Table B holds the same points as the rows below and some others, measured another way and shuffled. Each row below is followed by which row of B it is.
B:
1: [ -69  187  -12 -189  -24   97   39  120   23  391   69  142 -126 -255
  273  -95  116  -52  112   15 -214 -183  -39   58  -45  139   11    2
  160    9]
2: [  13   -9  218   52 -192  -35   18 -171  -59   37 -189  -59  130 -105
  -97  -78  -82  102 -130  151  -32  132  -74   15   30 -119 -304  101
  -23  -14]
3: [ -24   18  222  173  -95   47  -93 -287   36  150 -162   49  103 -325
  -10 -122    9   71 -267  286 -166  106 -196  -63    2 -154 -442  138
  -34 -187]
4: [ -31  -38  349  -23 -160  -90  -10 -160  -21  -34 -194    0  208 -150
 -164 -233   34   55 -108  286  -88  210 -317  -20  -38 -137 -380  168
  -73 -250]
5: [ -65  283  -62 -103   24   84   16   45   92  282   -3    5 -153 -116
   54  -33  103  -18  -27   53 -139 -116   26   95   75 -162  -75  -53
   95   96]
6: [ -47  195  -20  -41    6   91   47  -12   84  262   -3  127 -103 -187
   95  -66  106   -9   33   67 -179  -91  -13   63   33  -28  -80   31
   93  -14]
7: [ 116 -145   26  147   43   82  -11 -218   67  108   19   83   85 -270
  126   15  -55   83 -117  133  -84  -87  -21  -35   -2  -27 -181   90
   16   24]
8: [  73  -56 -142 -214   76   89  -59  132   78  161  178 -217  -66 -114
  146  125  -81   19 -206  138   66 -196  -78  152   39 -254   69 -157
   43  167]
9: [  -5  207  139 -126 -188   -1   93  -23   55  233  -30  284   45   -2
   25  -92  -26   31  133   66 -189   18  150   -5  -67  166  -34  133
   42  -13]
10: [  94  -59  187  173 -269  -17   83 -240   53  -96 -148  190   39   79
 -193   12 -219  176 -115  187    3  256   65   11   25  -14 -168  174
 -169 -160]
11: [  55 -130  254  271 -323   39   48 -361 -140  105 -263   94  196 -250
    9   -6 -201  172 -161  122  -74  166   40  -40   15   73 -375  223
    2  -57]
12: [  90  -30  -62 -123 -135   67   58   72   60  118   99   51  -84   30
   76  135 -193   81  -78   90   43  -43   95  129   11  -12  142  -25
  -20   45]
13: [ 269 -291   38  178  -25   23  -56 -286  151  -98   84   74  156   -6
  -25  161 -321  194 -281  237   80   27  128  -56  -22 -103 -106   81
 -171   71]
14: [  56 -148   44 -251 -199  -12  254  180  -93   27   41  117   58   12
   89  -10  -82   38  283  -48   44  -25  -22  175  -40  247  227   92
   86  -27]
15: [-104  137  152   95 -123   18  181 -117  -15   50 -237  175  -38 -171
 -119 -192  172   26  138   63 -162  142 -172   84   87  -10 -227  184
   51 -245]
16: [ -88  235  130 -208   23  -10   79  -25  128  100  -81   75  257 -112
 -226 -216  267  -74   67  249 -179   36 -212  106   46 -295 -198  147
  112 -173]
17: [   5  234  100 -267  -95  -74  -48  103  126  112   40  -16  -66  166
  -95  -70  -65   30  -79  168  -46   28   42   37  -33 -156  -37  -67
  -85   81]
18: [  29   60  -21   58   18   14   40  -23   70   25  -20   -3 -268  -23
   15  -19  -16   78  -30   21  -14  -15  -22   52   73  -78  -72  -57
  -66   51]
19: [ 202 -203  148  182 -229   -7   35 -263   40  -46  -35  201   89   40
  -16  103 -346  208 -141  143   28  135  188  -64  -53  122 -102  148
 -163    0]
20: [ -25  143 -134 -233   69   61  188  236  135  112  143  205 -237   -5
   76  -63  154  -53  279  -17  -89 -128  -69  176   26   68  247  -13
   75  -83]
21: [ 201 -222   77  145 -137   16  -69 -232  132 -122   17    9   58   57
 -120  158 -342  198 -377  307  116  149   32    4    9 -202 -130   51
 -232  -51]
22: [ -31  166   55 -302 -273   16  130  290  -54  382  122  339 -324   14
  382  -68 -111    7  315 -146 -169 -114  173   28 -169  580  287   -9
   54   30]
23: [  40  -53  151   55  -87  -25  114 -157   25  -78 -135   62  135  -61
 -162  -95    5   80   13  138  -27  121 -101   51   50 -106 -193  151
  -28 -103]
24: [  56  -84 -142 -143   66   57   28  114   53  -18   73 -273  -95  -45
  -22  106  -35   40 -170  120  145  -88 -161  224  128 -363   43 -138
   10   90]
25: [ 158   26   39   58  137   -3 -122 -221  241   55   97   65   79  -21
  -33    3  -82   88 -202  221  -83  -71  109 -110  -26 -210 -198   14
 -106  156]
26: [  85 -102   33 -243   -3  -61  188   79    9 -101   16  -65  237   69
 -134  -46   23   23  171   49   80  -38  -61  160   38 -130   61   61
   75   94]
27: [  21  126  292 -189 -196 -120   69  -59   55   43  -79  195  241   97
 -164 -193  -26   43  111  173 -126  131   24  -40  -98   47 -143  174
  -41  -60]
28: [  48   49   94  110  -96   25  -41 -162  142   16  -46  107  -94  -18
 -101   -3 -112  108 -225  243  -50  134  -38    1   26 -153 -180   52
 -155 -138]
29: [  54  -57  153   54 -264   -1   -1  -51   19   44  -31  161 -214   10
   65    0 -242  142 -127  142  -14  156  -21  -14  -60  156  -54   40
 -183 -156]
30: [ -49  150  146 -297 -173  -73  193  143 -126  197  -80   56  105  -13
   60 -170   69  -12  333 -113 -106  -66   62   81  -39  191    9   72
  172  160]
31: [  28  -35    6 -281  110   35  -42   85   53  195  126 -135  188 -238
  121  -64   90  -50  -61  181  -61 -199 -194   82  -31 -197  -67  -28
  135   79]
32: [ -77  108 -194 -454  107   44  209  437  115   24  174  -32 -225   31
  -16  -63  238 -116  246   44   27 -134 -300  341   86 -161  338 -107
  107 -143]
33: [  77  -81    5  -93   89   49    3  -23  137   77  124  100   59 -170
   83  -43   31    9  -33  188  -78  -98 -145   36  -38  -60  -30   49
   11  -76]
34: [  58  -40 -119  -82  115   90   23   38  128   71  115  -33  -66 -139
   59   44   32   11  -89  144   -6 -123 -130  130   63 -207   19  -42
   31   -5]
35: [-145  451  -60 -495 -110   14  128  446   10  444  126  145 -370   67
  256 -123  116  -96  352 -161 -189 -211  124  139  -58  264  295 -134
  162  156]
36: [ 190 -247   60    0  -39  -21  120 -149   33 -122    6   16  286   -2
  -91   53 -140  119   -1  110   85    1   46   57   19  -82  -45  129
   -9   89]
37: [  64 -127  269    5 -229 -115  -26  -98 -132  -24 -143 -144    0  -14
   11  -85 -216  150 -120   64   58  117  -49  -50  -44   32 -254    7
 -122  113]
38: [-132  219  273 -240 -369  -88  148  116 -195  214 -223   11    2   -5
   -8 -200   -3   23  189  -45 -105  110  -20   81  -26  163 -121   75
   91   16]
39: [ -98  154   96  150 -251   89   25  -57   30  165 -143  201 -407 -134
   51  -54  -57   83 -129  133 -130  184 -126   59   39   71 -142   42
 -119 -323]
40: [ 79   8   4 -32 -47  28 210 -86  40  34 -44 145 192 -28 -81  -1  16  52
 182   4 -47 -39 125 103  63 -16   1 152 113  81]
41: [-153  515  200  -37 -278  -47  120   45  -46  421 -155  420 -414   19
  202 -254   50   28  363 -223 -354   15  292 -118  -92  527  -77   61
   35   84]
42: [  14 -102  -76 -120   34   98  236  105   44   63   78  218  -20 -205
  120  -60  143  -31  270   14  -74 -108 -187  176   22  130  157  113
  133 -197]
43: [ -39  -23  140 -282  -94  -32   49  201   -3  118   74  104 -111 -121
  164 -183   50  -25  131  104  -93  -20 -278   61 -117  181   48   13
   -3 -195]
44: [ 137 -412  225  344 -154  -19   23 -338  -96 -201 -192  -35   59 -219
  -25  -17 -209  212 -214  161   89  200 -213  -37   28   -9 -349  146
 -164 -152]
45: [ 83 -26  33 -97 -32 -29 139  40  38  34  50 155 -56  26  68 -54 -33  55
 200 -38 -39 -61  68  33 -32 164  75  47  -2  77]
46: [ 136  -98 -116   13  101   38  181  -60  165 -164   53   73   64   61
 -175   71    4   69   65   92   70  -18    7  161  123 -214   74   72
  -13    2]
47: [ -20  198   13 -326 -110  -55  225  222    2   83    5   80  -36  164
  -58  -81   54   -9  316  -80  -34  -43   93  166   23   59  175   14
   92  113]
48: [  69 -128   29 -298  -60  -84   55  253  -44  -25  117 -152 -173   81
  121  -32 -112   49   72  -12  123  -72 -120  110  -48   61  145 -135
  -56  125]
49: [ 199 -199  182  172 -237    1   44 -304   15   36  -37  256  203  -37
   44   73 -325  193  -78  114  -32   85  240 -101  -88  207 -130  199
  -90   43]
50: [ 135 -182   97 -110  -86   33 -148  -71   68  141  128  -52  158 -153
  134   65 -229   86 -320  300    8  -47  -79  -15 -100 -102 -105   -1
  -67   14]
51: [  32    4   48   44 -213   21  175   51    2   96    9  380 -377    8
  196  -39 -124  103  227  -93  -94   51   90   19  -59  455  146   67
  -83 -134]
52: [  97  -83 -105  125  158  105  -71 -188  132    7    9 -220   40 -197
  -63  107  -18   77 -343  226   48  -77 -105   93  151 -483 -230  -47
  -11   97]
53: [  77 -205  108 -206  -16  -63   61  174   43  -23  173  187 -176  -58
  222 -149  -31   28  176   67  -28  -41 -249   -1 -163  313  140   12
 -106 -179]
54: [ -20  129  -92 -180  -67   46  121  189  -45  210   30  -48 -249  -29
  165   22  -11   21  123 -121  -14 -147   76  151   55   53  123 -103
  102  197]
55: [ -26  115  150 -444  -53  -87   78  236  -60  270   88   59   91  -79
  212 -225  101  -67  313  -49 -155 -188  -39   10 -150  240   52    7
  158  163]
56: [ 128 -242   77  173  164   82 -202 -299  125   76   50  -86  169 -416
  116  -15  -29   72 -395  347  -73  -80 -260  -87  -20 -280 -384   47
  -49  -56]
57: [ 158    2  -24  -88  163   -7 -104 -131  172   43   99 -180  223   -8
  -81   58  -69   58 -232  204   23 -146   90   -5   34 -405 -165  -53
  -10  316]
58: [  33  194  -27 -178 -101  -22  188  128   65  122   47  206 -153  171
   20  -20  -36   40  276 -110  -66  -61  239   84    1  173  185   12
   30  149]
59: [-186  512   81 -542  -95  -33    2  370   50  445   73   51 -184   18
  126 -226  182 -130  180   37 -239 -132  -36   87  -87   41   73 -108
  131   65]
60: [ -16  -12  271   -2 -201  -23 -155 -123  -30  153 -106  -70    2 -195
   58 -111 -127   86 -305  268  -81  120 -202  -58  -74  -80 -343   23
 -103 -109]
61: [  64  -47  -36 -193  103   38   39   95  121  113  170   95   -7 -126
  138  -50   51  -17   71  109  -72 -157 -112   60  -49    8   80    0
   40  -13]
62: [  55 -153  143   -6 -122   -5   63  -86   23  -59  -53   50  100 -100
  -75  -55  -65   77  -77  213    8  120 -204   72    1  -74 -128  118
  -61 -203]
63: [  27   47   37 -394 -194  -32  274  287   15   96  120  311    0  151
   69  -67  -28  -10  423  -52  -57  -36   81  152  -92  344  362  101
   76  -61]
64: [ 238 -235  180   88 -127  -35 -233 -273   82   13   56 -114  174   -7
   24  124 -427  203 -492  316   79   48  107 -140  -96 -167 -260   -9
 -221  175]
65: [  46   45  150   37 -119  -48   98 -172  -22   17 -163    5  161  -12
 -135  -68  -44   96   18   50  -40   64   88   16   54  -97 -226  112
   19  125]
66: [  -4  194  -71  -41  173   69   42  -14  213  155   78  179 -127 -121
   30  -95  188  -28   77   94 -182 -127  -43   39   37 -101  -46   19
   44  -30]
67: [ -92  301    1 -355  -81   24   27  252   95  269   82   53 -173   17
   52  -85   74  -56   52  103 -122  -65  -59  132  -16  -52   95  -69
   53  -33]
68: [  -2   58  275 -129 -252 -148  159  -20  -72  -86 -193   38  120  146
 -222 -174  -45   83  151   52   -3  196  -25   48   -1   16 -142  128
  -52  -24]
69: [  61  -21  -51 -242   15   29   92   92  -10  131   62 -140  167  -83
   49   28    3    5   38   38   24 -166    4  152   42 -157   34  -19
  156  216]
70: [  39   46  314  -50 -325  -83 -255 -101  -22  180  -66 -113  -88   15
   60  -29 -355  157 -444  273  -19  160    7 -126 -128  -47 -309  -67
 -231   57]
71: [ 114 -123   81 -327  221  -74  -97   69  182   -6  221  -86  249  -85
   15 -141   86  -42  -57  288  -31 -155 -264   -8 -111 -226  -68  -21
  -18   37]
72: [ 137  -19   59 -120 -106  -45  -20    9  120    0  100   48  -45  177
  -28   56 -236  116 -106  143   48   29  124    7  -54  -31   46  -29
 -152   99]

[ -14   50  321  123    5  -52  -53  162 -114 -347  150 -260   -9  139
   62 -210  107   -4   69  156   46   37   83  -24   93 -145   44  -51] | 34
[   0  274  -42  252 -356  225  131   51  212  264 -183  194  185 -235
  -86  -42 -113   24   41  -67 -532  167   16   40 -312   79   61 -328] | 69
[-385 -212 -708  155   48  643   -7  143  -51  682 -465  509  343 -115
  -24   48 -367  213 -118  248 -161 -100  192 -156 -427  219 -154 -486] | 9
[-197   32 -330  359 -235   38 -101  189  190  309   45  240  246 -286
  -74   17   15  117  -74  324 -132  -81 -145  118 -434 -168   -5 -473] | 50
[ 143 -259   -1   53 -172   56   -7  364 -288 -202  393 -461  -95  520
 -185 -375  219  -48   -5 -108   51   44   -4  114  412 -263   93 -181] | 48
[ 515 -120 -136 -179   73  337  168 -161 -428  162  215   78   61 -403
 -153  324  163  291  369 -204  -92 -168   38  421  322 -272  -94  103] | 17
[ -77  -40 -287   36  133 -115   -4 -175  181   56  617  173  293 -313
  -90  175  363  -61  168  176 -516   28   37  129 -233 -185  118 -180] | 70
[ 340  553  182 -130   11 -118   86 -358 -151 -288  -50 -248 -389 -250
   20   39  253 -150  196  176  122   15  -16   16  111 -286   43  121] | 14
[ 456   91  -60 -160  168  213    4 -199 -556    5 -143   37 -164 -528
   95  279    8  199  405   97  294 -147   26  212  111 -211 -154   39] | 10
[ 265  543  327  136 -162  -36  -78  -64 -215 -158 -645  -24 -298 -491
  328  -39 -247  -91  322  163   26  201   14 -138 -406  112  -46 -216] | 46
[-334 -542  -76  118   90   90  -87  393  174   33  353  -41  301  475
 -132 -211  227  127 -286  -39 -642 -137  294  -65  -50 -143   75 -139] | 59
[ 185  132  446   65  -38   53  129    3   32 -212  195 -189  -18  -23
 -204   76  331  353 -142   40   48 -391   18  314  394 -554  -29  358] | 56
[ -80  -36 -365  158  -87  460   -8  114 -193  420 -433  358  224 -300
  117    2 -401   72  211   63 -239  159  132  -98 -426  312  -86 -495] | 58
[-594  -48 -217  174  103  259  -61  193  145   72 -220   43  157  425
   36 -332 -135  -78 -301  382 -113   42  267 -427 -247  144   16 -329] | 7
[-531  125 -414  125    5  558   81   79  139  393 -688  202   64  330
  -28 -261 -327  -18 -383  295 -135    1  292 -460 -294  242  -52 -332] | 16
[ 231  -81  -51  -16 -105  159  -79  223 -347   38 -372 -207 -330  131
   11 -158  -15   65  -34  -65    3 -100   94  -35   21 -156  -67 -153] | 36
[-158 -390   54  122  -44   44 -126  439   17  -70   61 -206    9  486
  -47 -316  133   57 -251  -73 -451  -72  241 -113  -40 -122   57 -173] | 2
[ 415  132  279  -87   74  552  283 -176 -379   76 -160  111  101 -415
 -120  318  -63  521  238 -104  210 -314  103  389  453 -253 -197  350] | 66
[ -58 -625  -59   92   57  180 -249  555 -272   97 -224  -59   -5  296
   66 -160  -36  277 -188  -75 -278 -249  268  -53 -127 -115 -109 -195] | 25
[-444  167  253  286  -50 -102 -220  360   76 -333 -377 -315 -208  481
  186 -514  -83 -144 -333  475  219   26  132 -447 -238  -29   33 -267] | 42
[ 401  -28  395  -88   36  -58  -52   89 -303 -291  -87 -314 -330   -9
   46  -19  221  162   71 -123  -87 -192  141  112  199 -346  -36  212] | 45
[  47  -81 -282  204 -108  148 -197  189 -117  392 -468  331   21 -504
  122  184 -154  260   29  162 -185 -203   10   66 -563  -86 -161 -367] | 49
[-402   38  224  200   27  171  -66  260  113 -122 -385  -84   29  382
  121 -355 -166    0 -263  227 -177   24  292 -379 -196  118   10 -156] | 15
[ 321  510  147 -160  -11  -34  101 -359  -13 -102 -366  -88 -396 -286
   82   65  140 -169  140  -35 -418   84  149 -132 -162  -82   63   86] | 68
[ -20   87   27  -27   -5  171   70   42    3  -35 -161 -230 -224  322
 -169 -146  193  101 -313   97   -7 -256  145  -52  215 -332  -11  118] | 4
[-176 -360 -135  259 -287  367   44  518   59  250   63  -83  193  498
 -327 -270   44  304 -402  -82 -175 -233   62  137  187 -258   -3 -216] | 31
[-518 -349  142  268  256  -97 -277  412  -70 -367  412 -129  339  317
  198 -321   15   -9    4  482  119   58  164 -201 -135    4   37 -292] | 39
[ 161 -317 -267 -125   85  273  -99  178 -294  251 -417  -47 -299  140
  -58   26   85  258 -227  -69 -141 -387  219  -10   17 -282 -143  -13] | 27
[ 371  -93   51  -60   63  309  193  -92 -312   27  402   39  207 -325
 -189  264  191  358  287  -88   48 -216   -2  471  428 -353  -79  170] | 67
[-551  -91 -619  153   44  594  104   72  136  508 -190  379  416  156
 -111 -123 -257   28 -179  286 -226   51  211 -256 -277  250  -26 -453] | 11
[-359  392 -188  438 -346  186   30  123  310  254 -265  185  172 -106
 -101 -153 -154   43 -233  440   97   -5 -142  -65 -362  -58    4 -435] | 43
[ 281   85   86   -1 -240  126    9  178 -233  -26 -371 -279 -368  183
  -33 -217    8   -9  -48 -168 -147   -2   89  -42   62 -135    0 -118] | 26
[  17  240   81  126   80    2  -81 -107  -99  -74  -97  143   74 -491
  199  114  -53   46  281  315   -5   36   33   -6 -318  -21  -42 -164] | 28
[ 427 -323  -22 -244  276  798  386 -235 -339  416  165  426  469 -525
 -272  594   39  730  286 -383 -346 -437  278  569  500 -231 -211  450] | 41
